Below are the code and all the weights of a small trained network. Each question names an input and a target symbol and asks about switching units off, where a switched-off unit gives its printed mean instead of its output.

import numpy as np


def w(rows, s, z=0):
    codes = np.array(rows[::2]) - 128.0
    scale = np.full(codes.shape[1], s)
    scale[-1] = z or s
    return codes * scale


def norm(h):
    return h / np.sqrt((h * h).mean(-1, keepdims=True) + 1e-5)


def f(y):
    return np.maximum(y, 0)


def softmax(a):
    e = np.exp(a - a.max(-1, keepdims=True))
    return e / e.sum(-1, keepdims=True)


def log_softmax(a):
    a = a - a.max(-1, keepdims=True)
    return a - np.log(np.exp(a).sum(-1, keepdims=True))


def net(x, mask):
    ids = ['ΓΘΦΩαβεημστ'.index(c) for c in x.split()]
    T = len(ids)
    res = E[ids] + P[:T]
    r = norm(res)
    for j in range(2):
        rows = slice(4 * j, 4 * j + 4)
        q, k, v = (r @ M[0][rows].T for M in (Q, K, V))
        z = softmax(np.where(np.tri(T) > 0, q @ k.T / 4**0.5, -1e9)) @ v
        o = O[0][rows]
        res = res + np.where(mask[j], z, o[:, -1]) @ o[:, :-1]
    y = f(norm(res) @ A[0][:, :-1].T + A[0][:, -1])
    res = res + np.where(mask[2:18], y, B[0][:, -1]) @ B[0][:, :-1]
    return log_softmax(norm(res)[-1] @ U[:, :-1].T + U[:, -1])


Q, K, V, O, A, B = {}, {}, {}, {}, {}, {}
E = w([
[198,227,166,172],'Γ',
[200,215,164,174],'Θ',
[109,101,96,212],'Φ',
[117,102,120,217],'Ω',
[126,109,139,220],'α',
[80,116,119,201],'β',
[230,120,233,87],'ε',
[231,57,107,177],'η',
[98,134,231,101],'μ',
[152,119,38,1],'σ',
[199,65,229,127],'τ',
],0.015)
P = w([
[164,252,158,184],'0',
[152,231,151,176],'1',
[141,211,152,167],'2',
[128,195,149,164],'3',
[117,178,145,170],'4',
[116,162,142,159],'5',
[107,145,139,149],'6',
[98,133,141,148],'7',
[85,116,138,147],'8',
[75,92,131,148],'9',
[78,79,134,147],'10',
[73,64,145,138],'11',
],0.013)
Q[0] = w([
[78,151,79,89],'h1',
[132,113,216,254],'h1',
[159,119,55,103],'h1',
[132,186,59,83],'h1',
[152,109,172,202],'h2',
[146,123,85,35],'h2',
[138,133,132,65],'h2',
[131,151,98,112],'h2',
],0.02)
K[0] = w([
[193,168,131,147],'h1',
[97,6,150,93],'h1',
[136,230,145,144],'h1',
[139,200,113,181],'h1',
[66,49,153,148],'h2',
[144,231,97,148],'h2',
[185,146,97,147],'h2',
[148,218,158,144],'h2',
],0.017)
V[0] = w([
[198,193,68,116],'h1',
[184,38,163,250],'h1',
[254,60,67,118],'h1',
[156,172,141,106],'h1',
[56,150,106,90],'h2',
[151,121,242,39],'h2',
[123,145,190,147],'h2',
[178,95,213,100],'h2',
],0.012)
O[0] = w([
[121,156,5,99,111],'h1',
[219,96,131,246,254],'h1',
[218,99,43,123,100],'h1',
[119,80,126,101,143],'h1',
[125,193,146,91,65],'h2',
[111,62,163,115,100],'h2',
[73,55,171,189,204],'h2',
[143,47,144,113,150],'h2',
],0.011,0.0094)
A[0] = w([
[146,134,3,42,254],'n1',
[156,119,128,107,152],'n2',
[127,142,180,121,161],'n3',
[122,171,52,115,162],'n4',
[101,148,163,165,165],'n5',
[47,153,134,47,131],'n6',
[205,99,124,86,137],'n7',
[129,124,127,121,108],'n8',
[152,164,141,118,178],'n9',
[90,71,122,107,182],'n10',
[45,122,134,53,116],'n11',
[102,97,210,68,163],'n12',
[184,125,166,120,142],'n13',
[206,104,106,114,194],'n14',
[74,83,75,155,145],'n15',
[135,134,174,136,87],'n16',
],0.017,0.0077)
B[0] = w([
[49,10,82,101,216],'n1',
[86,155,113,129,148],'n2',
[92,64,106,139,190],'n3',
[123,125,133,68,182],'n4',
[100,133,141,101,255],'n5',
[124,94,107,125,170],'n6',
[82,135,73,174,172],'n7',
[136,147,111,118,128],'n8',
[99,97,73,104,171],'n9',
[128,102,93,92,194],'n10',
[143,107,85,106,169],'n11',
[84,129,65,110,195],'n12',
[100,139,100,163,198],'n13',
[114,120,70,120,228],'n14',
[111,100,105,52,188],'n15',
[91,116,136,145,166],'n16',
],0.014,0.0079)
U = w([
[42,116,90,157,207],'Γ',
[105,131,158,131,255],'Θ',
[51,100,211,105,143],'Φ',
[136,166,167,140,121],'Ω',
[112,189,109,82,78],'α',
[104,204,142,61,91],'β',
[212,4,213,84,94],'ε',
[146,199,141,115,89],'η',
[56,211,224,152,53],'μ',
[246,125,35,124,15],'σ',
[105,107,88,8,95],'τ',
],0.014,0.0088)

Each question gives the input, a string of symbols that net reads in full, and the target symbol t.
The units are the heads (4 rows each of Q, K, V and O) and the neurons (one row each of A and B). Each row of codes is followed by its name. A weight is (code - 128) times the scale printed after its matrix; where a second scale follows, it is the last column's (O, A, B and U).
mask holds one flag per unit, heads first, then neurons. A switched-off unit (its flag False) gives its mean, the last column of its rows in O or B, instead of its output. The means were averaged over made-up inputs and are rounded, as every weight is.
A unit's drop is (log p(t) with every unit on - log p(t) with that unit switched off) / (log p(t) with every unit on - log p(t) with every unit switched off).
The circuit of an input: a set's keep is (log p(t) with only the set's units on - log p(t) with every unit switched off) / (log p(t) with every unit on - log p(t) with every unit switched off). Starting from the 12 units with the biggest drops (on a tie, the unit counted first), units are removed one at a time, each time the one whose removal leaves the highest keep (on an exact tie, the one counted first), for as long as the keep stays at least 0.8.
units of the circuit, in order: the units of the circuit, biggest drop first
k most important neurons: the k neurons with the biggest drops, biggest first
which heads matter: for each layer, one digit per head in row order, 1 if its drop is at least 0.15 and else 0, layers parted by /
drop when u is switched off: that unit's drop, to one decimal
input ε Φ β Γ α η α Γ τ Φ, target ε: units of the circuit, in order	(h2; h1)
input η Φ Γ τ Γ, target ε: which heads matter	01
input Θ σ α ε Ω σ Ω Ω, target τ: which heads matter	10
input Ω β μ α, target Φ: units of the circuit, in order	(h1)
input Γ Θ α μ Θ Ω Γ τ η, target ε: which heads matter	11
input α Γ Θ Γ β β Γ Θ Γ β τ Φ, target ε: which heads matter	00
input σ Ω η Φ, target σ: which heads matter	10
input β τ β β Φ μ ε, target Φ: which heads matter	10
input Γ τ μ σ β Ω ε Ω σ Ω Ω, target τ: 2 most important neurons	(n4; n15)
input Γ η μ Γ Θ, target Φ: units of the circuit, in order	(h1; h2)
input Ω Θ τ α σ τ α Ω Γ ε Γ η, target σ: units of the circuit, in order	(h1; n1)
input η β β η β σ, target τ: 2 most important neurons	(n15; n1)
input Θ β τ η Γ Φ Γ β Γ, target μ: drop when h1 is switched off	0.2
input Φ η Θ Ω, target σ: drop when n1 is switched off	0.1
input Γ Ω τ η, target ε: most important neuron	(n12)
input Γ α α σ α, target τ: drop when h1 is switched off	1.7
input α Θ μ Γ Φ, target Φ: drop when n10 is switched off	0.0
